Here is a tiny trained network, its code and every weight. The questions are about switching its units off for an input and a class, where a switched-off unit gives its printed mean instead of its output.

import numpy as np


def w(rows, s, z=0):
    codes = np.array(rows[::2]) - 128.0
    scale = np.full(codes.shape[1], s)
    scale[-1] = z or s
    return codes * scale


def norm(h):
    return h / np.sqrt((h * h).mean(-1, keepdims=True) + 1e-5)


def f(y):
    return np.maximum(y, 0)


def log_softmax(a):
    a = a - a.max(-1, keepdims=True)
    return a - np.log(np.exp(a).sum(-1, keepdims=True))


def net(x, mask):
    res = np.array(x, float).reshape(1, 6) / 4 @ E
    u = 0
    for l in range(2):
        y = f(norm(res) @ A[l][:, :-1].T + A[l][:, -1])
        res = res + np.where(mask[u : u + 11], y, B[l][:, -1]) @ B[l][:, :-1]
        u += 11
    return log_softmax(norm(res)[-1] @ U[:, :-1].T + U[:, -1])


A, B = {}, {}
E = w([
[106,98,142,171,105,214,161,168,180,140],'x0',
[114,105,147,139,31,83,231,68,202,106],'x1',
[74,181,161,213,202,99,116,132,247,133],'x2',
[79,127,121,159,121,185,106,182,106,160],'x3',
[97,170,132,219,169,100,107,137,73,160],'x4',
[156,173,120,177,135,209,106,73,107,184],'x5',
],0.012)
A[0] = w([
[166,121,121,119,122,134,137,107,84,126,126],'0.n0',
[130,137,108,140,127,104,127,96,114,130,53],'0.n1',
[132,125,129,116,172,140,100,176,34,128,88],'0.n2',
[99,132,129,114,89,99,136,133,108,117,65],'0.n3',
[115,119,119,118,109,155,123,151,130,126,166],'0.n4',
[139,110,124,147,101,121,152,128,135,116,121],'0.n5',
[153,97,126,2,71,130,148,126,119,111,100],'0.n6',
[160,124,124,104,70,157,137,81,78,137,121],'0.n7',
[149,128,134,140,143,163,142,114,181,118,2],'0.n8',
[115,127,130,113,121,104,133,131,116,130,9],'0.n9',
[119,86,138,110,98,110,174,169,207,106,85],'0.n10',
],0.033,0.004)
B[0] = w([
[128,119,117,75,188,122,162,95,139,149,178],'0.n0',
[141,137,188,126,140,143,132,136,132,140,149],'0.n1',
[162,91,31,117,118,86,109,75,138,149,230],'0.n2',
[156,149,160,150,161,179,123,137,106,172,160],'0.n3',
[128,115,142,117,118,156,150,170,100,138,160],'0.n4',
[110,152,117,86,148,144,146,94,122,138,159],'0.n5',
[255,53,55,149,149,107,85,46,137,217,251],'0.n6',
[66,157,61,108,131,72,156,106,126,83,206],'0.n7',
[174,122,129,181,141,135,92,127,124,186,168],'0.n8',
[106,132,164,137,155,139,105,94,93,142,141],'0.n9',
[72,160,95,59,135,90,163,117,161,74,208],'0.n10',
],0.026,0.027)
A[1] = w([
[139,122,134,125,121,129,130,137,135,115,23],'1.n0',
[130,56,66,124,68,235,136,202,70,166,99],'1.n1',
[121,91,117,172,5,164,160,123,101,127,6],'1.n2',
[154,141,128,170,81,135,124,76,199,117,2],'1.n3',
[158,68,118,65,207,118,16,243,142,87,87],'1.n4',
[141,135,127,132,108,128,126,135,122,106,40],'1.n5',
[201,45,147,145,52,193,111,138,141,147,44],'1.n6',
[148,62,111,60,126,214,138,199,208,158,78],'1.n7',
[175,99,187,161,131,178,99,182,124,153,240],'1.n8',
[169,51,124,34,141,146,154,113,108,97,204],'1.n9',
[79,176,166,44,112,169,169,166,143,92,9],'1.n10',
],0.022,0.0024)
B[1] = w([
[148,124,143,120,120,129,136,143,141,131,128],'1.n0',
[141,140,157,124,5,124,74,162,122,122,163],'1.n1',
[80,181,115,105,118,123,102,136,161,102,132],'1.n2',
[141,88,105,108,129,155,141,146,94,167,172],'1.n3',
[98,137,121,110,197,147,208,97,140,172,154],'1.n4',
[137,160,116,135,122,149,117,138,141,107,128],'1.n5',
[157,138,190,127,177,143,157,106,125,99,164],'1.n6',
[138,128,178,167,200,117,118,109,91,152,150],'1.n7',
[135,114,146,144,128,113,96,145,115,116,161],'1.n8',
[122,143,112,225,88,148,120,152,152,179,249],'1.n9',
[86,125,161,132,141,152,165,167,103,126,159],'1.n10',
],0.027,0.017)
U = w([
[173,115,211,172,134,166,63,139,97,172,118],'0',
[124,124,153,118,41,142,76,146,106,73,62],'1',
[38,165,143,73,167,126,192,118,145,98,119],'2',
[154,103,23,118,148,105,125,40,142,199,190],'3',
[144,43,134,91,105,162,113,139,121,7,3],'4',
],0.015,0.0058)

Each question gives the input, the list of numbers given to net, and the class t.
The units are the neurons (one row each of A and B). Each row of codes is followed by its name. A weight is (code - 128) times the scale printed after its matrix; where a second scale follows, it is the last column's (A, B and U).
mask holds one flag per neuron, layer by layer. A switched-off neuron (its flag False) gives its mean, the last column of its row in B, instead of its output. The means were averaged over made-up inputs and are rounded, as every weight is.
A unit's drop is (log p(t) with every unit on - log p(t) with that unit switched off) / (log p(t) with every unit on - log p(t) with every unit switched off).
The circuit of an input: a set's keep is (log p(t) with only the set's units on - log p(t) with every unit switched off) / (log p(t) with every unit on - log p(t) with every unit switched off). Starting from the 12 units with the biggest drops (on a tie, the unit counted first), units are removed one at a time, each time the one whose removal leaves the highest keep (on an exact tie, the one counted first), for as long as the keep stays at least 0.8.
units of the circuit, in order: the units of the circuit, biggest drop first
top k neurons: the k neurons with the biggest drops, biggest first
top k neurons in layer l: the k neurons of layer l with the biggest drops, biggest first
drop of u: that unit's drop, to one decimal
input [-5,-1,7,-7,-6,8], class 0: units of the circuit, in order : [0.n7, 0.n10, 0.n2, 0.n6]
input [0,-6,4,-4,-5,7], class 0: top 4 neurons : [0.n10, 0.n7, 0.n8, 0.n2]
input [5,1,0,7,6,-4], class 1: top 2 neurons : [0.n6, 1.n1]
input [2,2,5,-8,-1,-6], class 2: units of the circuit, in order : [0.n10, 0.n6]
input [8,5,-6,6,3,0], class 2: top 2 neurons : [0.n6, 0.n2]
input [-7,1,1,0,6,-7], class 0: top 2 neurons in layer 0 : [0.n7, 0.n10]
input [3,-3,4,7,-5,-3], class 2: units of the circuit, in order : [0.n6, 0.n2]
input [7,5,3,5,-2,2], class 2: top 2 neurons in layer 0 : [0.n6, 0.n10]
input [8,2,4,7,7,1], class 0: top neuron : [0.n7]
input [1,3,7,-4,-6,-1], class 2: top 2 neurons : [0.n10, 0.n6]
input [4,-6,1,4,-1,8], class 0: top 3 neurons in layer 1 : [1.n1, 1.n6, 1.n7]
input [7,-5,0,3,0,-1], class 0: top 3 neurons in layer 0 : [0.n7, 0.n10, 0.n4]
input [0,-3,7,1,0,4], class 0: drop of 1.n7 : 0.0
input [0,5,8,6,-2,0], class 2: drop of 0.n6 : 0.9
input [-2,0,6,0,-6,8], class 0: drop of 0.n10 : 0.1
